Below is a small trained network, with its code and all its weights. Each question gives an input and a target symbol and asks what happens when units are switched off, that is, made to give their printed mean instead of their output.

import numpy as np


def w(rows, s, z=0):
    codes = np.array(rows[::2]) - 128.0
    scale = np.full(codes.shape[1], s)
    scale[-1] = z or s
    return codes * scale


def norm(h):
    return h / np.sqrt((h * h).mean(-1, keepdims=True) + 1e-5)


def f(y):
    return np.maximum(y, 0)


def softmax(a):
    e = np.exp(a - a.max(-1, keepdims=True))
    return e / e.sum(-1, keepdims=True)


def log_softmax(a):
    a = a - a.max(-1, keepdims=True)
    return a - np.log(np.exp(a).sum(-1, keepdims=True))


def net(x, mask):
    ids = ['ΓΔΠΣβζηλμξτ'.index(c) for c in x.split()]
    T = len(ids)
    res = E[ids] + P[:T]
    u = 0
    for l in range(3):
        r = norm(res)
        for j in range(2):
            rows = slice(3 * j, 3 * j + 3)
            q, k, v = (r @ M[l][rows].T for M in (Q, K, V))
            z = softmax(np.where(np.tri(T) > 0, q @ k.T / 3**0.5, -1e9)) @ v
            o = O[l][rows]
            res = res + np.where(mask[u + j], z, o[:, -1]) @ o[:, :-1]
        u += 2
        y = f(norm(res) @ A[l][:, :-1].T + A[l][:, -1])
        res = res + np.where(mask[u : u + 8], y, B[l][:, -1]) @ B[l][:, :-1]
        u += 8
    return log_softmax(norm(res)[-1] @ U[:, :-1].T + U[:, -1])


Q, K, V, O, A, B = {}, {}, {}, {}, {}, {}
E = w([
[140,169,168],'Γ',
[130,139,97],'Δ',
[132,176,151],'Π',
[147,180,129],'Σ',
[130,189,114],'β',
[139,164,175],'ζ',
[2,96,109],'η',
[142,83,132],'λ',
[136,108,165],'μ',
[132,190,121],'ξ',
[140,90,123],'τ',
],0.03)
P = w([
[129,68,127],'0',
[254,83,71],'1',
[200,88,67],'2',
[157,93,111],'3',
[81,179,224],'4',
[77,181,232],'5',
],0.0068)
Q[0] = w([
[186,118,93],'0.h1',
[255,164,216],'0.h1',
[190,135,156],'0.h1',
[23,180,187],'0.h2',
[202,22,20],'0.h2',
[195,53,83],'0.h2',
],0.0082)
K[0] = w([
[189,86,93],'0.h1',
[255,104,126],'0.h1',
[196,153,152],'0.h1',
[88,165,218],'0.h2',
[225,185,152],'0.h2',
[132,66,51],'0.h2',
],0.0079)
V[0] = w([
[103,20,155],'0.h1',
[23,143,178],'0.h1',
[112,134,122],'0.h1',
[199,141,68],'0.h2',
[16,190,81],'0.h2',
[190,174,2],'0.h2',
],0.0061)
O[0] = w([
[132,86,55,5],'0.h1',
[21,3,89,71],'0.h1',
[120,123,117,124],'0.h1',
[165,69,66,154],'0.h2',
[49,214,99,160],'0.h2',
[87,119,154,182],'0.h2',
],0.0054,0.0025)
A[0] = w([
[183,105,22,106],'0.n1',
[238,2,106,88],'0.n2',
[197,81,241,71],'0.n3',
[11,151,98,25],'0.n4',
[41,104,210,2],'0.n5',
[86,41,237,39],'0.n6',
[154,180,92,91],'0.n7',
[139,72,196,26],'0.n8',
],0.0069,0.0039)
B[0] = w([
[146,254,135,199],'0.n1',
[176,200,110,253],'0.n2',
[136,24,70,237],'0.n3',
[162,121,80,195],'0.n4',
[240,92,96,159],'0.n5',
[241,166,120,180],'0.n6',
[131,85,170,223],'0.n7',
[83,103,187,154],'0.n8',
],0.0056,0.0023)
Q[1] = w([
[43,170,115],'1.h1',
[86,192,40],'1.h1',
[76,197,62],'1.h1',
[255,137,174],'1.h2',
[143,162,101],'1.h2',
[5,156,111],'1.h2',
],0.0089)
K[1] = w([
[11,151,130],'1.h1',
[69,138,124],'1.h1',
[29,157,11],'1.h1',
[246,239,71],'1.h2',
[152,125,136],'1.h2',
[75,124,166],'1.h2',
],0.012)
V[1] = w([
[168,120,247],'1.h1',
[133,127,193],'1.h1',
[81,1,144],'1.h1',
[173,58,85],'1.h2',
[151,171,112],'1.h2',
[176,88,231],'1.h2',
],0.0095)
O[1] = w([
[104,80,84,149],'1.h1',
[133,132,65,134],'1.h1',
[59,253,105,3],'1.h1',
[185,20,106,59],'1.h2',
[136,161,226,223],'1.h2',
[105,64,244,113],'1.h2',
],0.0056,0.0037)
A[1] = w([
[120,179,131,56],'1.n1',
[127,209,84,27],'1.n2',
[156,75,99,232],'1.n3',
[111,173,163,48],'1.n4',
[165,185,126,1],'1.n5',
[168,141,139,31],'1.n6',
[53,162,95,145],'1.n7',
[8,86,117,100],'1.n8',
],0.016,0.0047)
B[1] = w([
[125,179,185,196],'1.n1',
[251,197,181,210],'1.n2',
[80,187,194,252],'1.n3',
[119,93,214,215],'1.n4',
[69,43,160,226],'1.n5',
[89,103,50,192],'1.n6',
[70,192,41,248],'1.n7',
[19,120,2,236],'1.n8',
],0.0076,0.0041)
Q[2] = w([
[73,71,85],'2.h1',
[162,149,70],'2.h1',
[7,156,143],'2.h1',
[147,111,93],'2.h2',
[160,119,119],'2.h2',
[99,132,128],'2.h2',
],0.018)
K[2] = w([
[208,174,213],'2.h1',
[89,94,183],'2.h1',
[249,111,123],'2.h1',
[148,147,151],'2.h2',
[141,91,130],'2.h2',
[118,73,148],'2.h2',
],0.015)
V[2] = w([
[129,98,98],'2.h1',
[202,195,47],'2.h1',
[109,254,179],'2.h1',
[157,104,152],'2.h2',
[105,114,183],'2.h2',
[102,69,94],'2.h2',
],0.019)
O[2] = w([
[125,95,97,89],'2.h1',
[186,142,44,73],'2.h1',
[62,253,135,200],'2.h1',
[192,140,152,194],'2.h2',
[181,128,107,187],'2.h2',
[50,172,119,1],'2.h2',
],0.014,0.0064)
A[2] = w([
[92,68,191,40],'2.n1',
[25,92,173,254],'2.n2',
[124,100,58,115],'2.n3',
[100,75,181,53],'2.n4',
[137,195,54,176],'2.n5',
[21,168,158,235],'2.n6',
[169,7,66,55],'2.n7',
[126,213,162,75],'2.n8',
],0.015,0.0056)
B[2] = w([
[67,53,136,158],'2.n1',
[2,61,110,217],'2.n2',
[68,166,132,148],'2.n3',
[52,43,128,155],'2.n4',
[92,96,58,209],'2.n5',
[71,132,13,253],'2.n6',
[103,50,18,164],'2.n7',
[112,83,122,241],'2.n8',
],0.0092,0.007)
U = w([
[62,96,168,79],'Γ',
[207,179,6,94],'Δ',
[35,180,186,68],'Π',
[169,168,185,157],'Σ',
[127,218,75,76],'β',
[70,89,165,69],'ζ',
[54,121,34,253],'η',
[155,70,72,188],'λ',
[114,64,118,164],'μ',
[114,225,102,101],'ξ',
[172,87,53,159],'τ',
],0.013,0.0035)

Each question gives the input, a string of symbols that net reads in full, and the target symbol t.
The units are the heads (3 rows each of Q, K, V and O) and the neurons (one row each of A and B). Each row of codes is followed by its name. A weight is (code - 128) times the scale printed after its matrix; where a second scale follows, it is the last column's (O, A, B and U).
mask holds one flag per unit, layer by layer, with each layer's heads first. A switched-off unit (its flag False) gives its mean, the last column of its rows in O or B, instead of its output. The means were averaged over made-up inputs and are rounded, as every weight is.
A unit's drop is (log p(t) with every unit on - log p(t) with that unit switched off) / (log p(t) with every unit on - log p(t) with every unit switched off).
The circuit of an input: a set's keep is (log p(t) with only the set's units on - log p(t) with every unit switched off) / (log p(t) with every unit on - log p(t) with every unit switched off). Starting from the 12 units with the biggest drops (on a tie, the unit counted first), units are removed one at a time, each time the one whose removal leaves the highest keep (on an exact tie, the one counted first), for as long as the keep stays at least 0.8.
circuit, biggest first: the units of the circuit, biggest drop first
unit that matters most: the unit with the biggest drop
top k neurons: the k neurons with the biggest drops, biggest first
top k neurons in layer l: the k neurons of layer l with the biggest drops, biggest first
heads that matter: for each layer, one digit per head in row order, 1 if its drop is at least 0.15 and else 0, layers parted by /
input Π Σ ξ ξ, target Π: circuit, biggest first	2.h1; 1.n2; 1.h1
input Δ Σ λ, target Δ: heads that matter	00 / 01 / 10
input Σ ζ Π ζ, target Σ: top 2 neurons	1.n5; 1.n8
input λ Σ Σ Γ Γ, target Σ: top 2 neurons in layer 0	0.n2; 0.n1
input η Σ Π, target Π: heads that matter	11 / 10 / 01
input Σ β ξ, target Σ: unit that matters most	1.n7
input τ Δ η Δ Σ λ, target λ: top 2 neurons in layer 0	0.n6; 0.n2
input Π τ β μ, target Π: top 2 neurons	0.n6; 0.n2
input ξ Δ ζ ξ τ, target Δ: top 2 neurons	1.n2; 1.n3
input Π Σ Δ, target Π: circuit, biggest first	2.h1; 1.h1
input ξ μ μ, target ξ: heads that matter	01 / 01 / 10
input Δ Γ Σ β, target Δ: top 2 neurons in layer 1	1.n4; 1.n6
input Σ Σ Σ Σ ξ, target Σ: heads that matter	00 / 10 / 01
input Δ Γ Δ Π, target Δ: circuit, biggest first	2.h1
input β η Π, target Π: top 2 neurons in layer 0	0.n2; 0.n1
input Σ λ μ, target Σ: top 3 neurons	1.n5; 1.n8; 0.n2
input Γ Σ Σ Π Π Π, target Σ: heads that matter	00 / 11 / 01
input Σ μ Γ Π, target Σ: top 3 neurons	1.n5; 1.n8; 1.n3
input η Σ Σ Δ, target Δ: top 4 neurons in layer 1	1.n2; 1.n7; 1.n3; 1.n8
input λ Σ Σ, target λ: unit that matters most	1.h2
input ξ η Σ η Π, target η: top 2 neurons	2.n6; 1.n7
input Π Σ Γ β, target Π: top 4 neurons	1.n8; 1.n3; 1.n7; 1.n2
input Σ Δ Σ λ, target Σ: top 2 neurons	1.n3; 1.n7
input Δ τ ξ, target Δ: heads that matter	00 / 11 / 10
input Π ξ μ, target Π: heads that matter	00 / 01 / 10
input Δ λ β, target Δ: heads that matter	00 / 11 / 10
input ζ ξ Σ λ ζ Δ, target Σ: top 2 neurons	1.n8; 1.n7
input Σ μ μ, target Σ: heads that matter	00 / 00 / 01
